Below is a small trained network, with its code and all its weights. Each question gives an input and a target symbol and asks what happens when units are switched off, that is, made to give their printed mean instead of their output.

import numpy as np


def w(rows, s, z=0):
    codes = np.array(rows[::2]) - 128.0
    scale = np.full(codes.shape[1], s)
    scale[-1] = z or s
    return codes * scale


def norm(h):
    return h / np.sqrt((h * h).mean(-1, keepdims=True) + 1e-5)


def f(y):
    return y / 2 * (1 + np.tanh(0.7978845608 * (y + 0.044715 * y**3)))


def softmax(a):
    e = np.exp(a - a.max(-1, keepdims=True))
    return e / e.sum(-1, keepdims=True)


def log_softmax(a):
    a = a - a.max(-1, keepdims=True)
    return a - np.log(np.exp(a).sum(-1, keepdims=True))


def net(x, mask):
    ids = ['αβγδεζθλξπφψ'.index(c) for c in x.split()]
    T = len(ids)
    res = E[ids] + P[:T]
    u = 0
    for l in range(2):
        q, k, v = (norm(res) @ M[l].T for M in (Q, K, V))
        z = softmax(np.where(np.tri(T) > 0, q @ k.T / 2**0.5, -1e9)) @ v
        res = res + np.where(mask[u], z, O[l][:, -1]) @ O[l][:, :-1]
        u += 1
        y = f(norm(res) @ A[l][:, :-1].T + A[l][:, -1])
        res = res + np.where(mask[u : u + 12], y, B[l][:, -1]) @ B[l][:, :-1]
        u += 12
    return log_softmax(norm(res)[-1] @ U[:, :-1].T + U[:, -1])


Q, K, V, O, A, B = {}, {}, {}, {}, {}, {}
E = w([
[182,161,136,45,36,152,94,106],'α',
[149,109,183,190,94,90,212,102],'β',
[254,86,170,163,135,245,187,109],'γ',
[50,207,117,150,88,158,164,60],'δ',
[110,193,140,219,122,122,74,169],'ε',
[161,135,104,77,133,159,125,65],'ζ',
[116,157,136,157,150,118,104,167],'θ',
[99,165,107,87,155,139,139,136],'λ',
[114,44,68,136,99,120,88,124],'ξ',
[77,171,99,197,169,169,95,181],'π',
[131,134,136,86,144,137,118,180],'φ',
[100,146,112,146,186,221,98,172],'ψ',
],0.015)
P = w([
[2,139,158,101,170,137,104,179],'0',
[27,131,136,128,165,154,124,220],'1',
[42,120,131,129,166,156,120,185],'2',
[68,110,126,135,182,151,118,163],'3',
[95,113,109,148,188,166,102,152],'4',
[123,112,96,161,185,163,98,146],'5',
[128,119,95,168,167,160,97,162],'6',
],0.0073)
Q[0] = w([
[116,161,63,110,112,133,44,103],'0.h0',
[53,189,113,137,149,253,69,185],'0.h0',
],0.012)
K[0] = w([
[185,115,120,140,170,207,135,137],'0.h0',
[255,55,93,151,81,149,150,76],'0.h0',
],0.011)
V[0] = w([
[173,177,196,178,205,111,253,141],'0.h0',
[183,129,205,94,58,185,111,131],'0.h0',
],0.0053)
O[0] = w([
[45,193,248,159,123,111,95,119,2],'0.h0',
[156,244,169,112,61,109,75,113,239],'0.h0',
],0.011,0.0077)
A[0] = w([
[115,213,93,137,86,109,131,139,97],'0.n0',
[151,38,255,100,186,76,74,158,160],'0.n1',
[193,139,230,195,196,177,224,71,209],'0.n2',
[218,23,105,124,129,128,188,77,188],'0.n3',
[86,220,73,193,180,115,175,66,161],'0.n4',
[202,73,122,173,78,148,14,141,125],'0.n5',
[131,206,103,131,111,129,83,124,67],'0.n6',
[185,144,102,167,135,179,110,159,75],'0.n7',
[93,226,150,70,140,46,107,86,84],'0.n8',
[59,102,187,63,181,149,193,148,41],'0.n9',
[76,143,180,133,100,113,57,99,70],'0.n10',
[64,113,129,190,205,128,192,167,3],'0.n11',
],0.007,0.0041)
B[0] = w([
[185,102,167,95,121,180,80,102,230],'0.n0',
[115,141,180,107,77,109,216,190,116],'0.n1',
[16,153,116,89,23,225,128,254,128],'0.n2',
[80,224,163,209,104,110,165,183,184],'0.n3',
[111,82,69,73,112,86,94,157,173],'0.n4',
[94,103,113,84,130,106,201,92,255],'0.n5',
[185,121,175,106,140,153,108,142,231],'0.n6',
[157,146,139,57,59,108,124,96,202],'0.n7',
[187,74,144,210,91,197,107,128,159],'0.n8',
[111,111,62,72,198,137,170,130,136],'0.n9',
[102,134,167,150,142,162,112,178,121],'0.n10',
[125,174,140,88,156,104,105,74,156],'0.n11',
],0.0077,0.0047)
Q[1] = w([
[161,191,11,61,98,155,192,160],'1.h0',
[41,40,71,254,143,100,157,136],'1.h0',
],0.0077)
K[1] = w([
[134,190,67,134,73,83,255,82],'1.h0',
[49,73,123,241,182,117,114,178],'1.h0',
],0.0095)
V[1] = w([
[135,2,206,98,108,162,86,137],'1.h0',
[163,235,206,112,100,235,196,137],'1.h0',
],0.0063)
O[1] = w([
[129,240,32,98,60,204,254,140,94],'1.h0',
[75,28,91,52,102,136,25,246,254],'1.h0',
],0.0061,0.0053)
A[1] = w([
[74,118,118,73,163,168,191,129,196],'1.n0',
[181,149,78,169,104,67,221,134,112],'1.n1',
[184,140,51,56,55,183,160,87,249],'1.n2',
[107,140,191,111,162,73,161,114,84],'1.n3',
[78,2,84,140,139,93,98,117,59],'1.n4',
[165,90,84,178,124,144,189,110,98],'1.n5',
[126,198,221,179,87,110,60,109,16],'1.n6',
[151,121,103,87,58,139,159,150,199],'1.n7',
[176,156,127,99,88,128,89,92,137],'1.n8',
[155,104,175,161,77,132,123,159,230],'1.n9',
[171,157,172,89,60,125,96,140,220],'1.n10',
[58,95,170,197,15,194,193,228,71],'1.n11',
],0.0096,0.0019)
B[1] = w([
[185,127,133,146,32,149,129,104,137],'1.n0',
[134,54,129,175,144,191,179,178,127],'1.n1',
[94,115,91,162,131,51,60,152,250],'1.n2',
[134,164,132,78,88,73,117,177,128],'1.n3',
[157,102,221,137,140,128,140,110,131],'1.n4',
[73,93,137,182,111,81,217,144,125],'1.n5',
[254,136,114,166,102,168,196,104,133],'1.n6',
[110,167,81,176,158,122,52,141,193],'1.n7',
[153,94,82,118,180,118,103,135,194],'1.n8',
[71,135,89,76,218,176,178,96,142],'1.n9',
[108,94,66,122,173,150,94,120,210],'1.n10',
[32,187,138,66,161,238,175,224,141],'1.n11',
],0.0092,0.018)
U = w([
[39,173,144,112,143,161,148,212,193],'α',
[195,83,129,128,153,255,108,98,63],'β',
[144,6,233,110,154,101,87,145,141],'γ',
[202,192,151,199,143,100,131,115,171],'δ',
[112,17,82,210,132,109,201,167,170],'ε',
[120,91,6,121,144,86,66,159,166],'ζ',
[62,99,151,148,25,104,113,60,193],'θ',
[104,107,125,136,137,108,135,128,23],'λ',
[141,107,100,43,203,97,205,72,149],'ξ',
[83,179,172,95,140,9,138,173,100],'π',
[206,76,137,78,43,96,162,193,120],'φ',
[33,140,128,179,255,102,123,69,2],'ψ',
],0.0071,0.0026)

Each question gives the input, a string of symbols that net reads in full, and the target symbol t.
The units are the heads (2 rows each of Q, K, V and O) and the neurons (one row each of A and B). Each row of codes is followed by its name. A weight is (code - 128) times the scale printed after its matrix; where a second scale follows, it is the last column's (O, A, B and U).
mask holds one flag per unit, layer by layer, with each layer's heads first. A switched-off unit (its flag False) gives its mean, the last column of its rows in O or B, instead of its output. The means were averaged over made-up inputs and are rounded, as every weight is.
A unit's drop is (log p(t) with every unit on - log p(t) with that unit switched off) / (log p(t) with every unit on - log p(t) with every unit switched off).
The circuit of an input: a set's keep is (log p(t) with only the set's units on - log p(t) with every unit switched off) / (log p(t) with every unit on - log p(t) with every unit switched off). Starting from the 12 units with the biggest drops (on a tie, the unit counted first), units are removed one at a time, each time the one whose removal leaves the highest keep (on an exact tie, the one counted first), for as long as the keep stays at least 0.8.
circuit, biggest first: the units of the circuit, biggest drop first
most important unit: the unit with the biggest drop
k most important neurons: the k neurons with the biggest drops, biggest first
k most important neurons of layer l: the k neurons of layer l with the biggest drops, biggest first
drop when u is switched off: that unit's drop, to one decimal
input φ α ε α ε γ δ, target α: circuit, biggest first	[0.h0 1.n11 0.n2]
input ε δ α α γ α λ, target α: circuit, biggest first	[0.h0 1.n11 0.n10 0.n8]
input α ζ θ, target γ: 3 most important neurons	[0.n3 1.n4 0.n8]
input π θ λ φ, target φ: 3 most important neurons	[1.n0 0.n1 1.n2]
input δ β λ α γ α θ, target α: most important neuron	[1.n11]
input λ λ ε, target δ: 2 most important neurons	[1.n6 0.n11]
input γ λ α α ζ, target α: 2 most important neurons	[1.n11 0.n2]
input λ δ λ λ π λ θ, target π: 2 most important neurons of layer 1	[1.n3 1.n10]
input δ δ λ π λ λ, target ξ: 3 most important neurons	[1.n2 0.n11 1.n7]
input λ π α ξ ζ, target γ: 2 most important neurons	[0.n3 1.n4]
input α γ γ γ λ, target α: 2 most important neurons	[1.n11 0.n10]
input θ θ π δ ε, target δ: 2 most important neurons	[1.n6 1.n2]
input ξ δ α α δ ε γ, target α: 2 most important neurons of layer 0	[0.n2 0.n3]
input ε λ π, target ψ: 2 most important neurons	[0.n11 1.n2]
input ε α α β, target α: most important unit	0.n2
input λ γ ε α, target α: 2 most important neurons	[1.n11 0.n10]
input θ δ ψ φ λ, target ξ: 2 most important neurons	[1.n2 1.n7]
input δ δ ψ, target β: 4 most important neurons	[1.n2 1.n0 0.n4 1.n7]
input ξ λ δ, target ε: drop when 0.h0 is switched off	0.9
input α α ζ ε ψ π λ, target γ: drop when 1.n9 is switched off	0.0
input γ α α α ψ α, target β: most important unit	0.h0
input θ δ θ α ξ, target ε: drop when 0.n3 is switched off	0.1
input θ ζ δ, target γ: drop when 0.n3 is switched off	0.5
